Below are the code and all the weights of a small trained network. Each question names an input and a class and asks about switching units off, where a switched-off unit gives its printed mean instead of its output.

import numpy as np


def w(rows, s, z=0):
    codes = np.array(rows[::2]) - 128.0
    scale = np.full(codes.shape[1], s)
    scale[-1] = z or s
    return codes * scale


def f(y):
    return y / 2 * (1 + np.tanh(0.7978845608 * (y + 0.044715 * y**3)))


def log_softmax(a):
    a = a - a.max(-1, keepdims=True)
    return a - np.log(np.exp(a).sum(-1, keepdims=True))


def net(x, mask):
    res = np.array(x, float).reshape(1, 3) / 4 @ E
    y = f(res @ A[0][:, :-1].T + A[0][:, -1])
    res = res + np.where(mask, y, B[0][:, -1]) @ B[0][:, :-1]
    return log_softmax(res[-1] @ U[:, :-1].T + U[:, -1])


A, B = {}, {}
E = w([
[146,235,48,144,233,172,252,91,243,138,104,101],'x0',
[208,206,191,112,1,94,120,123,98,186,184,61],'x1',
[249,242,110,217,148,228,71,135,123,58,91,42],'x2',
],0.0085)
A[0] = w([
[92,113,98,135,125,184,160,94,189,151,155,109,75],'n1',
[89,87,140,31,119,30,157,106,89,229,204,183,133],'n2',
[184,153,154,163,71,70,172,108,104,129,204,89,119],'n3',
[101,90,143,67,144,119,129,192,143,128,69,173,177],'n4',
[115,140,244,77,56,109,109,150,94,191,243,111,134],'n5',
[136,92,123,66,186,120,242,113,214,142,79,148,150],'n6',
[122,161,30,157,161,173,148,105,189,80,92,99,252],'n7',
[69,69,90,100,177,128,173,95,187,124,165,139,178],'n8',
[84,187,76,168,183,171,254,131,171,153,98,128,155],'n9',
[123,116,121,222,186,168,62,173,78,95,116,181,223],'n10',
[107,108,212,106,128,137,95,144,113,135,131,176,98],'n11',
],0.0072,0.0041)
B[0] = w([
[64,99,24,56,178,93,93,109,106,184,147,174,156],'n1',
[162,120,182,73,167,9,118,63,87,63,184,210,236],'n2',
[223,233,86,85,166,134,105,167,110,168,92,71,185],'n3',
[82,124,74,101,3,183,199,91,172,96,101,79,174],'n4',
[196,163,142,135,105,73,50,207,169,77,102,88,227],'n5',
[71,129,92,88,108,195,164,193,171,157,150,225,223],'n6',
[137,120,141,153,202,183,52,247,90,185,86,109,244],'n7',
[157,143,145,154,86,193,199,73,153,149,185,154,208],'n8',
[103,95,89,137,194,113,108,204,90,243,139,179,249],'n9',
[204,104,159,167,101,110,151,80,190,95,110,57,191],'n10',
[64,35,73,84,83,131,130,104,167,130,223,165,157],'n11',
],0.0072,0.013)
U = w([
[139,132,166,86,118,157,189,69,140,99,129,168,140],'0',
[130,111,112,88,102,86,85,119,65,89,130,142,2],'1',
[100,76,78,163,68,164,168,135,167,139,118,114,114],'2',
[69,137,77,112,139,181,137,177,100,159,120,176,73],'3',
[213,168,155,155,132,170,88,170,106,122,97,12,220],'4',
],0.011,0.0021)

Each question gives the input, the list of numbers given to net, and the class t.
The units are the neurons (one row each of A and B). Each row of codes is followed by its name. A weight is (code - 128) times the scale printed after its matrix; where a second scale follows, it is the last column's (A, B and U).
mask holds one flag per neuron, in row order. A switched-off neuron (its flag False) gives its mean, the last column of its row in B, instead of its output. The means were averaged over made-up inputs and are rounded, as every weight is.
A unit's drop is (log p(t) with every unit on - log p(t) with that unit switched off) / (log p(t) with every unit on - log p(t) with every unit switched off).
The circuit of an input: a set's keep is (log p(t) with only the set's units on - log p(t) with every unit switched off) / (log p(t) with every unit on - log p(t) with every unit switched off). Starting from all 11 units, units are removed one at a time, each time the one whose removal leaves the highest keep (on an exact tie, the one counted first), for as long as the keep stays at least 0.8.
units of the circuit, in order: the units of the circuit, biggest drop first
most important unit: the unit with the biggest drop
top k neurons: the k neurons with the biggest drops, biggest first
drop when u is switched off: that unit's drop, to one decimal
input [8,2,6], class 3: units of the circuit, in order => n9
input [-8,-8,-7], class 0: units of the circuit, in order => n2, n8, n4, n7
input [1,-7,-7], class 0: top 2 neurons => n2, n8
input [-5,-6,-8], class 0: top 2 neurons => n2, n8
input [-8,8,-1], class 4: top 4 neurons => n5, n3, n6, n1
input [0,-8,4], class 4: top 2 neurons => n10, n7
input [-5,-4,-8], class 0: top 3 neurons => n8, n2, n4
input [-1,1,-5], class 0: top 2 neurons => n7, n9
input [-2,-8,1], class 2: top 2 neurons => n10, n2
input [4,6,-5], class 1: top 2 neurons => n2, n5
input [-5,-5,0], class 2: top 2 neurons => n2, n4
input [-2,-4,1], class 2: drop when n5 is switched off => 0.5
input [0,-5,1], class 2: drop when n5 is switched off => 0.2
input [-1,-4,-6], class 0: most important unit => n2
input [0,-2,-2], class 0: drop when n7 is switched off => 0.3
